Here is a tiny trained network, its code and every weight. The questions are about switching its units off for an input and a target symbol, where a switched-off unit gives its printed mean instead of its output.

import numpy as np


def w(rows, s, z=0):
    codes = np.array(rows[::2]) - 128.0
    scale = np.full(codes.shape[1], s)
    scale[-1] = z or s
    return codes * scale


def norm(h):
    return h / np.sqrt((h * h).mean(-1, keepdims=True) + 1e-5)


def f(y):
    return np.maximum(y, 0)


def softmax(a):
    e = np.exp(a - a.max(-1, keepdims=True))
    return e / e.sum(-1, keepdims=True)


def log_softmax(a):
    a = a - a.max(-1, keepdims=True)
    return a - np.log(np.exp(a).sum(-1, keepdims=True))


def net(x, mask):
    ids = ['αβγζηλμξπφψω'.index(c) for c in x.split()]
    T = len(ids)
    res = E[ids] + P[:T]
    u = 0
    for l in range(3):
        q, k, v = (norm(res) @ M[l].T for M in (Q, K, V))
        z = softmax(np.where(np.tri(T) > 0, q @ k.T / 3**0.5, -1e9)) @ v
        res = res + np.where(mask[u], z, O[l][:, -1]) @ O[l][:, :-1]
        u += 1
        y = f(norm(res) @ A[l][:, :-1].T + A[l][:, -1])
        res = res + np.where(mask[u : u + 4], y, B[l][:, -1]) @ B[l][:, :-1]
        u += 4
    return log_softmax(norm(res)[-1] @ U[:, :-1].T + U[:, -1])


Q, K, V, O, A, B = {}, {}, {}, {}, {}, {}
E = w([
[108,131,121,104,126,184],'α',
[59,88,110,180,254,64],'β',
[39,146,113,163,113,171],'γ',
[113,130,125,109,129,193],'ζ',
[62,149,119,155,115,151],'η',
[124,115,83,110,129,170],'λ',
[160,117,77,112,144,123],'μ',
[170,143,90,102,158,144],'ξ',
[158,79,150,126,117,171],'π',
[128,104,121,75,104,110],'φ',
[138,159,161,76,138,125],'ψ',
[106,139,208,130,116,111],'ω',
],0.0092)
P = w([
[37,53,130,53,253,119],'0',
[73,78,126,62,201,149],'1',
[97,89,130,69,180,132],'2',
[112,103,115,87,149,146],'3',
[127,112,111,95,131,146],'4',
[142,120,108,102,115,143],'5',
[156,132,107,115,102,140],'6',
[170,140,104,118,88,139],'7',
[181,145,103,128,72,135],'8',
[196,157,96,137,53,136],'9',
[204,166,92,143,38,135],'10',
[214,170,92,154,20,135],'11',
],0.0049)
Q[0] = w([
[221,50,132,12,108,181],'L0H1',
[191,210,33,30,80,184],'L0H1',
[125,125,107,131,14,183],'L0H1',
],0.011)
K[0] = w([
[184,176,160,70,20,64],'L0H1',
[218,143,156,162,3,129],'L0H1',
[209,211,74,176,60,103],'L0H1',
],0.0076)
V[0] = w([
[151,3,168,132,28,72],'L0H1',
[118,62,19,131,108,105],'L0H1',
[154,201,140,24,132,50],'L0H1',
],0.0047)
O[0] = w([
[116,27,184,84,103,108,7],'L0H1',
[136,95,87,113,99,157,248],'L0H1',
[110,185,118,2,138,79,174],'L0H1',
],0.0068,0.0013)
A[0] = w([
[117,140,111,72,142,93,133],'L0N1',
[95,108,109,250,235,3,1],'L0N2',
[90,144,255,160,98,85,65],'L0N3',
[123,64,162,74,125,176,168],'L0N4',
],0.0051,0.0017)
B[0] = w([
[118,129,140,144,108,101,208],'L0N1',
[135,85,125,80,255,122,254],'L0N2',
[111,135,200,112,125,132,162],'L0N3',
[131,120,128,111,122,86,250],'L0N4',
],0.01,0.0024)
Q[1] = w([
[123,63,170,90,173,108],'L1H1',
[218,134,133,2,95,170],'L1H1',
[88,147,168,158,117,16],'L1H1',
],0.011)
K[1] = w([
[110,73,98,49,138,135],'L1H1',
[162,152,117,87,25,70],'L1H1',
[1,111,165,86,178,152],'L1H1',
],0.0095)
V[1] = w([
[193,85,53,114,177,26],'L1H1',
[3,177,92,152,81,52],'L1H1',
[212,128,118,93,184,74],'L1H1',
],0.0038)
O[1] = w([
[121,141,126,254,99,14,253],'L1H1',
[43,105,96,90,69,128,81],'L1H1',
[136,158,119,185,155,62,216],'L1H1',
],0.0048,0.0011)
A[1] = w([
[135,162,3,185,120,61,153],'L1N1',
[125,129,131,27,116,65,195],'L1N2',
[66,124,147,220,82,204,1],'L1N3',
[57,125,194,123,176,62,43],'L1N4',
],0.0045,0.0019)
B[1] = w([
[2,125,182,196,82,139,227],'L1N1',
[68,93,112,42,50,113,251],'L1N2',
[125,130,171,10,69,152,170],'L1N3',
[148,88,111,194,231,105,181],'L1N4',
],0.0047,0.003)
Q[2] = w([
[210,101,152,172,255,185],'L2H1',
[155,179,86,179,114,166],'L2H1',
[178,136,104,147,20,167],'L2H1',
],0.011)
K[2] = w([
[88,48,69,149,206,159],'L2H1',
[156,163,33,186,79,149],'L2H1',
[220,140,105,131,1,126],'L2H1',
],0.0088)
V[2] = w([
[121,231,31,171,108,122],'L2H1',
[109,115,215,218,82,190],'L2H1',
[109,14,2,195,103,164],'L2H1',
],0.0046)
O[2] = w([
[51,189,38,134,190,128,88],'L2H1',
[3,23,144,179,190,160,4],'L2H1',
[134,36,34,144,106,88,126],'L2H1',
],0.005,0.0017)
A[2] = w([
[98,174,169,100,152,154,76],'L2N1',
[84,98,158,157,146,193,53],'L2N2',
[113,150,255,140,144,122,4],'L2N3',
[145,74,134,186,157,92,214],'L2N4',
],0.01,0.0033)
B[2] = w([
[133,132,161,193,106,128,213],'L2N1',
[191,157,123,122,70,77,198],'L2N2',
[17,111,128,151,148,255,212],'L2N3',
[158,140,199,145,111,137,253],'L2N4',
],0.011,0.0033)
U = w([
[84,107,79,51,159,152,95],'α',
[169,111,124,133,220,106,254],'β',
[134,108,107,114,125,135,96],'γ',
[250,167,119,103,142,197,114],'ζ',
[171,139,104,122,105,164,104],'η',
[137,22,26,144,132,151,129],'λ',
[82,98,126,223,71,45,114],'μ',
[69,214,45,192,171,91,119],'ξ',
[217,91,241,196,82,119,109],'π',
[110,62,144,29,74,39,139],'φ',
[137,247,200,66,122,88,108],'ψ',
[40,108,229,134,139,189,115],'ω',
],0.011,0.0081)

Each question gives the input, a string of symbols that net reads in full, and the target symbol t.
The units are the heads (3 rows each of Q, K, V and O) and the neurons (one row each of A and B). Each row of codes is followed by its name. A weight is (code - 128) times the scale printed after its matrix; where a second scale follows, it is the last column's (O, A, B and U).
mask holds one flag per unit, layer by layer, with each layer's heads first. A switched-off unit (its flag False) gives its mean, the last column of its rows in O or B, instead of its output. The means were averaged over made-up inputs and are rounded, as every weight is.
A unit's drop is (log p(t) with every unit on - log p(t) with that unit switched off) / (log p(t) with every unit on - log p(t) with every unit switched off).
unit that matters most: the unit with the biggest drop
top k neurons: the k neurons with the biggest drops, biggest first
k most important neurons of layer l: the k neurons of layer l with the biggest drops, biggest first
drop when u is switched off: that unit's drop, to one decimal
input ζ φ γ ζ ζ ξ μ ω ζ ω μ α, target ω: top neuron -> L1N1
input ω α η, target π: top 3 neurons -> L2N1, L2N2, L1N2
input ψ ω φ α ζ, target φ: top 4 neurons -> L1N2, L0N2, L0N4, L1N4
input η β ξ ψ ξ ξ γ, target ξ: 2 most important neurons of layer 2 -> L2N4, L2N3
input ξ η ζ γ φ λ ξ, target φ: 2 most important neurons of layer 1 -> L1N2, L1N1
input μ φ ζ γ π γ ω π, target ω: top 2 neurons -> L2N3, L0N3
input φ μ π, target φ: top 4 neurons -> L0N4, L1N2, L0N2, L2N1
input λ ω ψ η β ζ γ ξ μ ζ ζ, target μ: top 4 neurons -> L1N1, L0N1, L2N2, L2N3
input ξ ψ α π, target ψ: 2 most important neurons of layer 0 -> L0N4, L0N2
input φ λ φ η λ η β γ μ α λ, target μ: 2 most important neurons of layer 1 -> L1N1, L1N2
input ω ξ ξ η ω β φ γ α, target φ: top 2 neurons -> L1N4, L1N2
input π α φ β α μ ζ, target μ: top 2 neurons -> L1N1, L0N2
input ω ζ ω ω β ζ μ α, target μ: top 2 neurons -> L1N1, L0N2
input ζ ω π ξ ζ ζ ζ ξ ζ ψ ω π, target ω: unit that matters most -> L2H1
input ξ β μ ζ ζ π α λ, target π: top 3 neurons -> L2N4, L1N1, L2N3
input α ζ η β φ ζ ω η α ξ γ μ, target ξ: top 2 neurons -> L0N2, L1N1
input ψ μ π, target ψ: 2 most important neurons of layer 1 -> L1N2, L1N1
input β ζ φ η ζ ξ ζ ω β α η λ, target λ: 2 most important neurons of layer 0 -> L0N2, L0N3
input ζ φ β ζ ψ ζ β ξ β ω ψ, target ω: drop when L0H1 is switched off -> 0.5
input β η ζ η ζ ζ α, target ζ: unit that matters most -> L1H1
input α ζ π, target π: drop when L2N4 is switched off -> 0.2
input α ψ β φ η ζ η π β λ α, target λ: drop when L1N2 is switched off -> 0.0
